Below are the code and all the weights of a small trained network. Each question names an input and a class and asks about switching units off, where a switched-off unit gives its printed mean instead of its output.

import numpy as np


def w(rows, s, z=0):
    codes = np.array(rows[::2]) - 128.0
    scale = np.full(codes.shape[1], s)
    scale[-1] = z or s
    return codes * scale


def norm(h):
    return h / np.sqrt((h * h).mean(-1, keepdims=True) + 1e-5)


def f(y):
    return y / 2 * (1 + np.tanh(0.7978845608 * (y + 0.044715 * y**3)))


def log_softmax(a):
    a = a - a.max(-1, keepdims=True)
    return a - np.log(np.exp(a).sum(-1, keepdims=True))


def net(x, mask):
    res = np.array(x, float).reshape(1, 6) / 4 @ E
    u = 0
    for l in range(2):
        y = f(norm(res) @ A[l][:, :-1].T + A[l][:, -1])
        res = res + np.where(mask[u : u + 15], y, B[l][:, -1]) @ B[l][:, :-1]
        u += 15
    return log_softmax(norm(res)[-1] @ U[:, :-1].T + U[:, -1])


A, B = {}, {}
E = w([
[49,77,51,121,84,49,66,103,95,161,184],'x0',
[182,173,110,145,209,51,142,118,208,158,196],'x1',
[157,224,96,122,195,152,119,104,81,198,165],'x2',
[122,155,158,151,158,157,98,49,1,220,116],'x3',
[196,57,128,81,168,212,159,98,103,111,206],'x4',
[164,133,237,163,139,77,95,75,90,138,178],'x5',
],0.0018)
A[0] = w([
[96,118,51,139,102,32,79,115,129,147,160,215],'0.n1',
[99,88,183,146,97,205,115,120,97,102,134,57],'0.n2',
[120,115,101,109,186,124,112,89,83,105,187,1],'0.n3',
[146,105,186,127,123,112,57,103,122,86,104,51],'0.n4',
[116,93,116,124,166,135,135,77,134,166,182,89],'0.n5',
[144,78,157,158,149,202,218,129,146,134,118,61],'0.n6',
[155,99,168,139,181,127,170,130,197,50,197,119],'0.n7',
[184,179,89,197,168,83,102,148,188,150,134,112],'0.n8',
[161,90,112,99,189,108,95,114,74,164,149,19],'0.n9',
[120,141,53,118,134,156,126,196,158,123,100,235],'0.n10',
[149,135,169,107,109,132,134,201,147,80,17,233],'0.n11',
[98,70,122,61,59,124,145,156,185,115,107,83],'0.n12',
[162,136,253,172,128,73,105,121,144,119,129,21],'0.n13',
[105,95,71,119,69,132,145,166,162,59,130,99],'0.n14',
[120,63,156,123,102,157,82,138,71,129,111,170],'0.n15',
],0.0039,0.00097)
B[0] = w([
[172,147,165,144,195,227,174,126,118,103,79,253],'0.n1',
[146,134,105,133,178,78,152,205,143,161,106,161],'0.n2',
[144,110,138,130,104,97,89,93,197,134,170,162],'0.n3',
[125,164,143,132,108,117,188,161,209,141,145,149],'0.n4',
[170,135,157,29,138,150,4,111,149,162,142,174],'0.n5',
[164,200,119,140,147,140,160,153,68,118,139,173],'0.n6',
[59,177,94,147,90,149,92,122,97,167,51,239],'0.n7',
[180,59,148,110,111,56,184,215,143,174,57,220],'0.n8',
[131,106,162,149,85,70,47,113,170,58,168,177],'0.n9',
[123,65,178,201,128,89,124,112,98,186,193,193],'0.n10',
[179,119,124,91,167,135,110,80,100,124,199,253],'0.n11',
[106,91,64,145,117,111,101,152,149,43,210,199],'0.n12',
[33,131,226,167,28,197,194,119,170,160,129,222],'0.n13',
[77,76,123,234,169,86,130,105,84,22,134,204],'0.n14',
[142,210,98,133,206,95,128,95,185,174,112,184],'0.n15',
],0.0027,0.002)
A[1] = w([
[47,162,53,138,115,131,99,86,97,161,87,148],'1.n1',
[61,165,97,122,137,128,92,98,72,173,82,48],'1.n2',
[175,167,143,49,174,203,191,150,97,121,146,238],'1.n3',
[83,114,110,138,95,39,110,134,169,149,121,144],'1.n4',
[62,167,194,158,71,120,158,112,162,113,125,91],'1.n5',
[19,154,121,128,90,197,87,88,74,139,101,51],'1.n6',
[157,104,86,105,140,135,88,130,152,177,194,111],'1.n7',
[158,108,104,142,156,82,169,205,213,178,107,43],'1.n8',
[162,135,136,118,128,109,31,66,132,129,94,216],'1.n9',
[109,59,132,99,144,75,151,126,127,141,111,101],'1.n10',
[84,41,42,178,118,126,130,149,172,5,138,1],'1.n11',
[67,39,59,131,116,115,113,188,152,4,161,50],'1.n12',
[97,147,124,145,84,136,178,199,133,106,17,188],'1.n13',
[102,74,107,95,152,130,128,120,56,131,121,121],'1.n14',
[106,161,162,214,152,161,114,107,80,202,128,175],'1.n15',
],0.0039,0.00086)
B[1] = w([
[117,183,148,59,102,160,173,173,139,81,201,140],'1.n1',
[85,138,71,87,66,137,176,157,188,73,180,143],'1.n2',
[111,99,96,186,119,127,84,118,93,81,79,200],'1.n3',
[208,145,89,132,161,181,129,134,89,91,74,153],'1.n4',
[113,84,185,174,79,118,164,124,152,188,164,173],'1.n5',
[121,152,111,95,130,90,158,199,153,136,102,142],'1.n6',
[137,151,184,77,98,71,97,68,126,176,110,156],'1.n7',
[128,163,100,72,150,60,180,211,75,187,66,156],'1.n8',
[135,101,65,64,131,150,109,121,86,129,154,178],'1.n9',
[178,214,146,107,125,162,157,141,112,120,135,127],'1.n10',
[41,32,110,85,189,90,252,39,68,120,189,254],'1.n11',
[44,52,149,121,215,86,164,79,73,65,133,253],'1.n12',
[162,118,93,69,160,124,45,61,116,136,189,183],'1.n13',
[162,203,160,150,143,109,103,155,190,125,143,135],'1.n14',
[115,86,95,133,99,126,134,172,204,61,141,211],'1.n15',
],0.0038,0.0034)
U = w([
[209,171,87,103,186,30,184,220,115,243,22,34],'0',
[189,131,83,242,159,242,88,127,62,55,30,123],'1',
[36,6,85,113,239,69,227,49,51,61,163,246],'2',
[196,121,113,54,137,124,2,16,123,206,193,118],'3',
[55,206,35,54,47,164,153,221,190,85,171,90],'4',
[122,98,253,233,23,131,167,125,223,196,126,116],'5',
],0.0064,0.0011)

Each question gives the input, the list of numbers given to net, and the class t.
The units are the neurons (one row each of A and B). Each row of codes is followed by its name. A weight is (code - 128) times the scale printed after its matrix; where a second scale follows, it is the last column's (A, B and U).
mask holds one flag per neuron, layer by layer. A switched-off neuron (its flag False) gives its mean, the last column of its row in B, instead of its output. The means were averaged over made-up inputs and are rounded, as every weight is.
A unit's drop is (log p(t) with every unit on - log p(t) with that unit switched off) / (log p(t) with every unit on - log p(t) with every unit switched off).
The circuit of an input: a set's keep is (log p(t) with only the set's units on - log p(t) with every unit switched off) / (log p(t) with every unit on - log p(t) with every unit switched off). Starting from the 12 units with the biggest drops (on a tie, the unit counted first), units are removed one at a time, each time the one whose removal leaves the highest keep (on an exact tie, the one counted first), for as long as the keep stays at least 0.8.
circuit, biggest first: the units of the circuit, biggest drop first
most important unit: the unit with the biggest drop
top k neurons: the k neurons with the biggest drops, biggest first
k most important neurons of layer l: the k neurons of layer l with the biggest drops, biggest first
input [-3,7,4,3,0,2], class 0: most important unit -> 0.n8
input [8,1,7,-4,-8,-1], class 0: top 4 neurons -> 0.n8; 1.n8; 0.n7; 0.n13
input [-4,-1,5,3,-1,3], class 1: top 3 neurons -> 1.n3; 0.n7; 1.n11
input [8,5,-1,4,-7,5], class 5: circuit, biggest first -> 1.n11; 1.n13; 1.n12
input [-4,2,1,3,5,1], class 1: circuit, biggest first -> 1.n3; 1.n11
input [-3,4,3,-4,-5,5], class 0: circuit, biggest first -> 0.n8; 1.n8
input [7,8,7,1,-3,4], class 0: circuit, biggest first -> 0.n8; 1.n11
input [-6,-8,1,1,5,8], class 1: top 2 neurons -> 1.n3; 1.n11
input [2,1,-8,8,3,3], class 5: circuit, biggest first -> 1.n13; 1.n11; 1.n12
input [-3,1,2,-1,2,2], class 1: 3 most important neurons of layer 0 -> 0.n6; 0.n10; 0.n14
input [5,7,0,-2,-7,7], class 0: circuit, biggest first -> 0.n8; 1.n8; 1.n4
input [2,3,-2,3,-5,-2], class 0: 3 most important neurons of layer 1 -> 1.n8; 1.n11; 1.n12
input [-6,7,4,-4,6,-3], class 0: top 3 neurons -> 1.n8; 0.n8; 0.n1
input [3,3,-8,8,1,-3], class 4: most important unit -> 0.n11
input [-7,1,5,4,-6,2], class 5: 2 most important neurons of layer 0 -> 0.n13; 0.n1
input [-3,0,8,-2,4,-7], class 1: 2 most important neurons of layer 1 -> 1.n3; 1.n11
input [7,4,-8,7,4,8], class 3: top 2 neurons -> 0.n5; 1.n9
input [0,0,-8,5,0,1], class 5: 2 most important neurons of layer 0 -> 0.n13; 0.n8
input [-7,7,-6,4,-5,-2], class 0: 2 most important neurons of layer 1 -> 1.n8; 1.n13
input [1,2,8,2,-3,-5], class 4: most important unit -> 1.n2
input [-8,5,-8,1,8,-3], class 1: 2 most important neurons of layer 0 -> 0.n6; 0.n7
input [5,5,-3,4,-2,-4], class 0: 3 most important neurons of layer 1 -> 1.n12; 1.n11; 1.n8
input [5,5,0,-4,-1,4], class 0: top 2 neurons -> 0.n8; 1.n8
input [-5,-8,-5,0,5,3], class 1: 2 most important neurons of layer 1 -> 1.n11; 1.n12
input [-2,-2,5,-4,4,5], class 1: 2 most important neurons of layer 0 -> 0.n10; 0.n6
